Here is a tiny trained network, its code and every weight. The questions are about switching its units off for an input and a target symbol, where a switched-off unit gives its printed mean instead of its output.

import numpy as np


def w(rows, s, z=0):
    codes = np.array(rows[::2]) - 128.0
    scale = np.full(codes.shape[1], s)
    scale[-1] = z or s
    return codes * scale


def f(y):
    return y / 2 * (1 + np.tanh(0.7978845608 * (y + 0.044715 * y**3)))


def softmax(a):
    e = np.exp(a - a.max(-1, keepdims=True))
    return e / e.sum(-1, keepdims=True)


def log_softmax(a):
    a = a - a.max(-1, keepdims=True)
    return a - np.log(np.exp(a).sum(-1, keepdims=True))


def net(x, mask):
    ids = ['εηθξπστφ'.index(c) for c in x.split()]
    T = len(ids)
    res = E[ids] + P[:T]
    u = 0
    for l in range(3):
        r = res
        for j in range(3):
            rows = slice(3 * j, 3 * j + 3)
            q, k, v = (r @ M[l][rows].T for M in (Q, K, V))
            z = softmax(np.where(np.tri(T) > 0, q @ k.T / 3**0.5, -1e9)) @ v
            o = O[l][rows]
            res = res + np.where(mask[u + j], z, o[:, -1]) @ o[:, :-1]
        u += 3
        y = f(res @ A[l][:, :-1].T + A[l][:, -1])
        res = res + np.where(mask[u : u + 4], y, B[l][:, -1]) @ B[l][:, :-1]
        u += 4
    return log_softmax(res[-1] @ U[:, :-1].T + U[:, -1])


Q, K, V, O, A, B = {}, {}, {}, {}, {}, {}
E = w([
[62,106,131,123],'ε',
[180,50,115,184],'η',
[33,153,78,97],'θ',
[158,146,253,90],'ξ',
[105,131,163,152],'π',
[175,154,69,178],'σ',
[120,202,111,143],'τ',
[121,95,159,158],'φ',
],0.022)
P = w([
[62,118,224,208],'0',
[98,123,179,188],'1',
[115,140,167,156],'2',
[125,142,149,116],'3',
[134,142,136,83],'4',
[139,142,118,62],'5',
[145,145,111,41],'6',
[151,153,109,24],'7',
[157,162,103,11],'8',
[163,158,90,2],'9',
],0.0051)
Q[0] = w([
[119,137,91,137],'0.h1',
[2,161,148,85],'0.h1',
[150,250,82,47],'0.h1',
[131,125,117,105],'0.h2',
[105,109,157,154],'0.h2',
[152,111,98,14],'0.h2',
[115,148,186,131],'0.h3',
[186,222,118,153],'0.h3',
[46,199,98,137],'0.h3',
],0.0081)
K[0] = w([
[136,138,124,70],'0.h1',
[2,102,97,94],'0.h1',
[133,201,37,159],'0.h1',
[125,187,127,109],'0.h2',
[171,130,93,83],'0.h2',
[138,131,171,149],'0.h2',
[83,112,169,139],'0.h3',
[198,235,131,153],'0.h3',
[96,174,168,66],'0.h3',
],0.0094)
V[0] = w([
[140,93,69,153],'0.h1',
[157,122,145,59],'0.h1',
[148,148,115,73],'0.h1',
[149,144,129,77],'0.h2',
[99,162,94,149],'0.h2',
[179,124,149,7],'0.h2',
[82,143,72,207],'0.h3',
[168,145,147,161],'0.h3',
[146,80,113,92],'0.h3',
],0.012)
O[0] = w([
[170,111,120,169,72],'0.h1',
[83,98,165,142,50],'0.h1',
[98,99,106,132,122],'0.h1',
[139,111,153,78,112],'0.h2',
[90,120,103,153,184],'0.h2',
[195,127,109,2,37],'0.h2',
[157,189,185,130,179],'0.h3',
[156,111,119,125,164],'0.h3',
[136,116,153,135,2],'0.h3',
],0.008,0.0051)
A[0] = w([
[161,115,182,135,125],'0.n1',
[244,48,129,131,1],'0.n2',
[41,77,122,97,133],'0.n3',
[187,90,135,170,61],'0.n4',
],0.011,0.0038)
B[0] = w([
[102,72,182,86,215],'0.n1',
[12,194,41,55,164],'0.n2',
[96,125,186,197,253],'0.n3',
[105,157,144,1,139],'0.n4',
],0.0088,0.0024)
Q[1] = w([
[101,131,193,215],'1.h1',
[150,192,163,212],'1.h1',
[154,78,159,111],'1.h1',
[92,215,203,72],'1.h2',
[47,84,104,111],'1.h2',
[42,60,2,144],'1.h2',
[138,145,140,88],'1.h3',
[169,213,31,90],'1.h3',
[132,121,213,198],'1.h3',
],0.0069)
K[1] = w([
[121,91,36,201],'1.h1',
[126,141,117,179],'1.h1',
[123,148,169,160],'1.h1',
[101,255,105,111],'1.h2',
[92,88,107,131],'1.h2',
[95,81,155,130],'1.h2',
[129,160,125,106],'1.h3',
[128,143,201,44],'1.h3',
[122,163,90,235],'1.h3',
],0.011)
V[1] = w([
[242,75,231,99],'1.h1',
[140,79,99,145],'1.h1',
[179,143,208,83],'1.h1',
[171,254,91,118],'1.h2',
[163,144,133,142],'1.h2',
[24,227,141,116],'1.h2',
[119,158,106,48],'1.h3',
[57,87,110,129],'1.h3',
[81,145,29,134],'1.h3',
],0.007)
O[1] = w([
[179,111,61,70,75],'1.h1',
[97,138,156,137,90],'1.h1',
[191,178,144,120,128],'1.h1',
[146,204,156,65,189],'1.h2',
[174,152,133,116,131],'1.h2',
[120,184,131,141,247],'1.h2',
[47,94,128,143,115],'1.h3',
[154,176,127,82,125],'1.h3',
[253,116,65,63,103],'1.h3',
],0.0063,0.013)
A[1] = w([
[111,49,254,136,192],'1.n1',
[204,85,97,31,4],'1.n2',
[191,115,13,197,36],'1.n3',
[203,83,111,55,56],'1.n4',
],0.0072,0.0039)
B[1] = w([
[246,138,152,170,254],'1.n1',
[51,171,70,96,191],'1.n2',
[243,116,142,195,129],'1.n3',
[2,160,133,67,181],'1.n4',
],0.0077,0.0042)
Q[2] = w([
[77,182,53,127],'2.h1',
[136,161,187,165],'2.h1',
[87,205,146,228],'2.h1',
[170,36,144,108],'2.h2',
[190,92,45,112],'2.h2',
[102,157,88,132],'2.h2',
[120,172,167,255],'2.h3',
[93,232,128,244],'2.h3',
[107,162,125,184],'2.h3',
],0.0099)
K[2] = w([
[139,145,55,113],'2.h1',
[136,135,197,61],'2.h1',
[149,158,162,54],'2.h1',
[111,131,209,130],'2.h2',
[151,84,106,137],'2.h2',
[88,140,121,177],'2.h2',
[203,85,234,98],'2.h3',
[123,103,255,42],'2.h3',
[169,90,147,84],'2.h3',
],0.0097)
V[2] = w([
[163,75,135,165],'2.h1',
[182,44,232,173],'2.h1',
[101,120,100,60],'2.h1',
[129,114,103,120],'2.h2',
[193,62,202,120],'2.h2',
[141,120,236,130],'2.h2',
[146,122,107,79],'2.h3',
[211,67,95,253],'2.h3',
[116,178,111,77],'2.h3',
],0.0078)
O[2] = w([
[94,109,128,185,63],'2.h1',
[187,71,51,2,138],'2.h1',
[156,168,133,163,73],'2.h1',
[113,97,116,144,80],'2.h2',
[92,225,132,170,10],'2.h2',
[69,83,50,96,170],'2.h2',
[74,120,141,114,68],'2.h3',
[129,160,154,191,126],'2.h3',
[137,83,90,129,118],'2.h3',
],0.0057,0.011)
A[2] = w([
[74,73,66,219,136],'2.n1',
[132,168,210,76,100],'2.n2',
[11,166,132,128,2],'2.n3',
[223,127,166,140,141],'2.n4',
],0.011,0.0073)
B[2] = w([
[87,51,200,246,165],'2.n1',
[163,61,154,214,255],'2.n2',
[2,132,18,122,225],'2.n3',
[129,46,23,106,193],'2.n4',
],0.0078,0.0094)
U = w([
[111,114,231,149,94],'ε',
[103,166,107,81,155],'η',
[83,135,167,141,21],'θ',
[101,146,254,86,132],'ξ',
[133,135,203,145,167],'π',
[149,148,68,172,2],'σ',
[123,231,176,124,164],'τ',
[131,60,135,149,199],'φ',
],0.013,0.0073)

Each question gives the input, a string of symbols that net reads in full, and the target symbol t.
The units are the heads (3 rows each of Q, K, V and O) and the neurons (one row each of A and B). Each row of codes is followed by its name. A weight is (code - 128) times the scale printed after its matrix; where a second scale follows, it is the last column's (O, A, B and U).
mask holds one flag per unit, layer by layer, with each layer's heads first. A switched-off unit (its flag False) gives its mean, the last column of its rows in O or B, instead of its output. The means were averaged over made-up inputs and are rounded, as every weight is.
A unit's drop is (log p(t) with every unit on - log p(t) with that unit switched off) / (log p(t) with every unit on - log p(t) with every unit switched off).
The circuit of an input: a set's keep is (log p(t) with only the set's units on - log p(t) with every unit switched off) / (log p(t) with every unit on - log p(t) with every unit switched off). Starting from the 12 units with the biggest drops (on a tie, the unit counted first), units are removed one at a time, each time the one whose removal leaves the highest keep (on an exact tie, the one counted first), for as long as the keep stays at least 0.8.
circuit, biggest first: the units of the circuit, biggest drop first
unit that matters most: the unit with the biggest drop
k most important neurons: the k neurons with the biggest drops, biggest first
which heads matter: for each layer, one digit per head in row order, 1 if its drop is at least 0.15 and else 0, layers parted by /
drop when u is switched off: that unit's drop, to one decimal
input θ τ θ τ η θ θ ε, target ε: 2 most important neurons -> 0.n2, 0.n3
input ξ θ π, target φ: circuit, biggest first -> 2.h1, 1.h2
input θ τ τ ξ φ τ, target η: which heads matter -> 000 / 000 / 100
input ε τ τ τ σ φ σ τ ξ σ, target η: circuit, biggest first -> 2.n2, 2.h3
input θ π ξ, target φ: 2 most important neurons -> 2.n4, 1.n1
input τ ξ π, target φ: circuit, biggest first -> 2.h1, 1.n1
input π φ ξ η π, target η: 3 most important neurons -> 2.n2, 2.n1, 0.n1
input τ τ θ ξ, target φ: unit that matters most -> 2.n4
input τ τ ξ τ σ τ ξ π θ ξ, target η: which heads matter -> 010 / 100 / 000
input τ ξ φ τ θ σ, target φ: which heads matter -> 010 / 011 / 100
input ξ τ τ τ τ θ π π, target η: circuit, biggest first -> 2.h1, 0.n1
input φ θ ξ τ φ θ φ, target η: which heads matter -> 010 / 001 / 110
input ξ τ φ τ, target η: circuit, biggest first -> 2.h1, 2.n2, 1.n1
input ξ φ τ, target φ: which heads matter -> 111 / 011 / 100
input τ σ τ ξ ξ θ, target θ: unit that matters most -> 0.h2
input τ φ ξ ξ θ η, target η: 2 most important neurons -> 0.n2, 0.n4
input τ σ φ σ ξ σ, target η: which heads matter -> 101 / 001 / 100
input θ ξ ε ξ ξ θ τ, target φ: circuit, biggest first -> 0.h3, 1.h2
input τ φ ξ τ σ φ, target η: 4 most important neurons -> 2.n2, 0.n1, 2.n1, 1.n1
input θ τ τ ε η τ θ τ π θ, target θ: 2 most important neurons -> 2.n3, 0.n3
input ξ φ τ π σ ε θ, target φ: unit that matters most -> 1.h2
input τ φ τ η τ σ ε ε, target ε: which heads matter -> 000 / 000 / 100
input ξ τ τ τ τ τ τ σ, target φ: 4 most important neurons -> 0.n1, 1.n1, 2.n3, 2.n1
input τ τ τ σ σ η, target η: 2 most important neurons -> 0.n4, 0.n2
input τ τ η ξ τ ξ ξ, target η: drop when 2.n3 is switched off -> 0.3
input τ τ ξ θ, target φ: drop when 1.h2 is switched off -> 0.7
